Below are the code and all the weights of a small trained network. Each question names an input and a class and asks about switching units off, where a switched-off unit gives its printed mean instead of its output.

import numpy as np


def w(rows, s, z=0):
    codes = np.array(rows[::2]) - 128.0
    scale = np.full(codes.shape[1], s)
    scale[-1] = z or s
    return codes * scale


def norm(h):
    return h / np.sqrt((h * h).mean(-1, keepdims=True) + 1e-5)


def f(y):
    return y / 2 * (1 + np.tanh(0.7978845608 * (y + 0.044715 * y**3)))


def log_softmax(a):
    a = a - a.max(-1, keepdims=True)
    return a - np.log(np.exp(a).sum(-1, keepdims=True))


def net(x, mask):
    res = np.array(x, float).reshape(1, 5) / 4 @ E
    u = 0
    for l in range(4):
        y = f(norm(res) @ A[l][:, :-1].T + A[l][:, -1])
        res = res + np.where(mask[u : u + 5], y, B[l][:, -1]) @ B[l][:, :-1]
        u += 5
    return log_softmax(norm(res)[-1] @ U[:, :-1].T + U[:, -1])


A, B = {}, {}
E = w([
[49,130,153,126,97,38,126,180,102,129,136,137],'x0',
[209,146,161,142,18,129,117,157,58,145,37,99],'x1',
[90,122,137,255,79,158,168,106,179,118,102,132],'x2',
[133,44,56,128,89,167,191,167,79,156,180,187],'x3',
[120,77,93,117,108,129,46,114,144,77,63,175],'x4',
],0.0074)
A[0] = w([
[130,170,117,156,185,105,115,134,165,156,209,186,76],'0.n0',
[37,188,142,145,109,42,124,204,84,140,133,177,73],'0.n1',
[113,49,123,102,106,132,38,132,155,66,59,215,38],'0.n2',
[124,183,151,155,187,112,211,196,113,253,139,72,2],'0.n3',
[168,160,156,70,162,122,50,171,63,141,181,159,64],'0.n4',
],0.0056)
B[0] = w([
[148,153,66,135,92,122,61,92,162,125,149,93,199],'0.n0',
[151,117,213,139,220,181,95,150,174,187,89,232,251],'0.n1',
[148,101,109,157,169,41,145,2,104,213,73,134,240],'0.n2',
[172,115,128,164,158,59,149,9,81,159,138,139,205],'0.n3',
[70,67,100,125,118,143,166,141,143,177,92,56,216],'0.n4',
],0.0086,0.002)
A[1] = w([
[116,156,108,41,148,101,108,157,78,156,137,103,83],'1.n0',
[114,226,195,114,171,109,107,126,175,61,75,81,57],'1.n1',
[206,138,113,124,183,254,122,83,134,119,103,116,4],'1.n2',
[85,158,130,193,55,131,158,111,177,126,121,135,96],'1.n3',
[209,140,216,150,50,136,101,170,94,216,179,89,86],'1.n4',
],0.0072,0.0038)
B[1] = w([
[178,11,189,144,167,254,166,139,172,95,86,72,192],'1.n0',
[173,60,147,131,40,108,143,65,191,98,194,151,252],'1.n1',
[91,159,199,112,126,106,116,238,184,224,85,205,194],'1.n2',
[140,45,167,73,215,172,132,176,77,101,94,41,176],'1.n3',
[105,183,86,103,136,124,84,131,113,81,103,137,238],'1.n4',
],0.0087,0.0042)
A[2] = w([
[126,83,93,136,98,130,166,192,51,109,198,193,4],'2.n0',
[61,120,215,114,115,93,120,183,123,163,137,188,52],'2.n1',
[47,119,178,255,117,158,168,136,121,90,108,93,33],'2.n2',
[177,194,156,133,142,192,192,79,127,187,143,134,51],'2.n3',
[155,179,176,129,151,104,203,124,77,159,189,72,82],'2.n4',
],0.0072,0.0031)
B[2] = w([
[206,128,124,131,61,103,145,66,199,108,157,108,253],'2.n0',
[179,174,202,146,162,127,96,156,177,175,153,155,217],'2.n1',
[156,77,93,2,185,189,107,123,149,167,109,88,197],'2.n2',
[126,97,104,174,141,42,82,166,150,179,108,182,204],'2.n3',
[81,75,43,103,159,90,79,31,85,133,66,155,228],'2.n4',
],0.0098,0.0022)
A[3] = w([
[50,92,93,98,200,174,61,130,228,97,200,126,172],'3.n0',
[162,82,45,105,50,171,207,158,138,169,150,218,177],'3.n1',
[22,191,56,160,225,103,164,128,186,58,227,167,54],'3.n2',
[87,125,75,216,116,165,181,131,231,117,11,149,6],'3.n3',
[137,115,174,127,84,179,30,110,69,36,1,220,184],'3.n4',
],0.0054,0.0025)
B[3] = w([
[142,162,127,176,67,130,159,197,31,127,90,122,250],'3.n0',
[106,174,254,140,139,91,70,66,194,74,145,92,218],'3.n1',
[110,210,83,97,74,152,122,174,57,134,105,115,182],'3.n2',
[149,113,117,34,194,64,121,161,131,157,113,152,136],'3.n3',
[52,180,54,153,170,130,184,155,91,143,239,152,255],'3.n4',
],0.0083,0.0051)
U = w([
[100,105,61,139,175,48,93,28,99,168,84,164,199],'0',
[147,178,230,140,162,132,100,255,203,210,121,197,161],'1',
[148,14,158,84,171,222,139,186,131,100,83,16,2],'2',
[171,137,195,149,35,103,124,46,225,39,184,101,104],'3',
[90,241,90,145,45,150,131,210,44,77,124,93,161],'4',
],0.012,0.001)

Each question gives the input, the list of numbers given to net, and the class t.
The units are the neurons (one row each of A and B). Each row of codes is followed by its name. A weight is (code - 128) times the scale printed after its matrix; where a second scale follows, it is the last column's (A, B and U).
mask holds one flag per neuron, layer by layer. A switched-off neuron (its flag False) gives its mean, the last column of its row in B, instead of its output. The means were averaged over made-up inputs and are rounded, as every weight is.
A unit's drop is (log p(t) with every unit on - log p(t) with that unit switched off) / (log p(t) with every unit on - log p(t) with every unit switched off).
The circuit of an input: a set's keep is (log p(t) with only the set's units on - log p(t) with every unit switched off) / (log p(t) with every unit on - log p(t) with every unit switched off). Starting from the 12 units with the biggest drops (on a tie, the unit counted first), units are removed one at a time, each time the one whose removal leaves the highest keep (on an exact tie, the one counted first), for as long as the keep stays at least 0.8.
circuit, biggest first: the units of the circuit, biggest drop first
top k neurons: the k neurons with the biggest drops, biggest first
top k neurons in layer l: the k neurons of layer l with the biggest drops, biggest first
drop of u: that unit's drop, to one decimal
input [1,0,-1,-7,-6], class 3: top neuron -> [1.n1]
input [1,-8,6,8,5], class 3: top 4 neurons -> [2.n0, 3.n1, 1.n4, 3.n4]
input [-1,-7,7,1,6], class 2: circuit, biggest first -> [1.n3, 2.n2]
input [5,-5,5,-3,0], class 1: top 4 neurons -> [0.n1, 1.n0, 2.n1, 0.n4]
input [-8,7,-8,-7,0], class 1: top 4 neurons -> [1.n2, 1.n3, 3.n4, 2.n2]
input [8,6,-5,5,-7], class 1: top 2 neurons -> [0.n1, 2.n1]
input [4,-8,3,-7,-2], class 4: top 3 neurons -> [3.n2, 3.n0, 2.n0]
input [0,8,-8,1,-7], class 2: top 3 neurons -> [1.n0, 0.n4, 3.n0]
input [2,-6,0,-6,-6], class 0: top 2 neurons -> [0.n3, 2.n4]
input [-7,6,2,7,-8], class 0: circuit, biggest first -> [2.n3, 2.n4]
input [1,1,6,8,7], class 3: top 4 neurons -> [3.n1, 2.n0, 2.n4, 1.n4]
input [-4,1,-5,-7,1], class 3: top 4 neurons -> [1.n1, 0.n1, 1.n3, 2.n2]
input [0,-5,-8,7,-1], class 2: top 2 neurons -> [1.n0, 1.n1]
input [5,8,-8,-6,-3], class 2: circuit, biggest first -> [1.n0]
input [-6,-4,-5,-8,0], class 3: top 2 neurons -> [1.n1, 0.n1]
input [-4,-6,-3,-2,-6], class 0: top 2 neurons -> [2.n4, 0.n3]
input [5,-5,8,3,-8], class 0: top 2 neurons -> [2.n4, 0.n3]
input [0,-1,8,8,5], class 2: top 2 neurons in layer 1 -> [1.n3, 1.n1]
input [-5,-7,-2,-5,-4], class 4: circuit, biggest first -> [3.n2, 3.n0]
input [7,6,-1,3,5], class 1: circuit, biggest first -> [0.n1]
input [7,-7,0,3,0], class 1: top 3 neurons -> [0.n1, 2.n1, 1.n4]
input [6,5,8,2,-2], class 2: top 2 neurons in layer 1 -> [1.n3, 1.n2]
input [-2,-3,-7,5,-4], class 2: top 2 neurons in layer 1 -> [1.n0, 1.n1]
input [2,-4,5,4,4], class 2: drop of 1.n3 -> 0.6
input [0,-2,8,-4,-5], class 2: drop of 1.n3 -> 0.1
input [-3,-1,4,5,2], class 3: drop of 3.n1 -> 3.2
input [5,-4,6,-1,-7], class 0: circuit, biggest first -> [2.n4]
input [-4,8,8,2,5], class 2: drop of 1.n3 -> 1.8
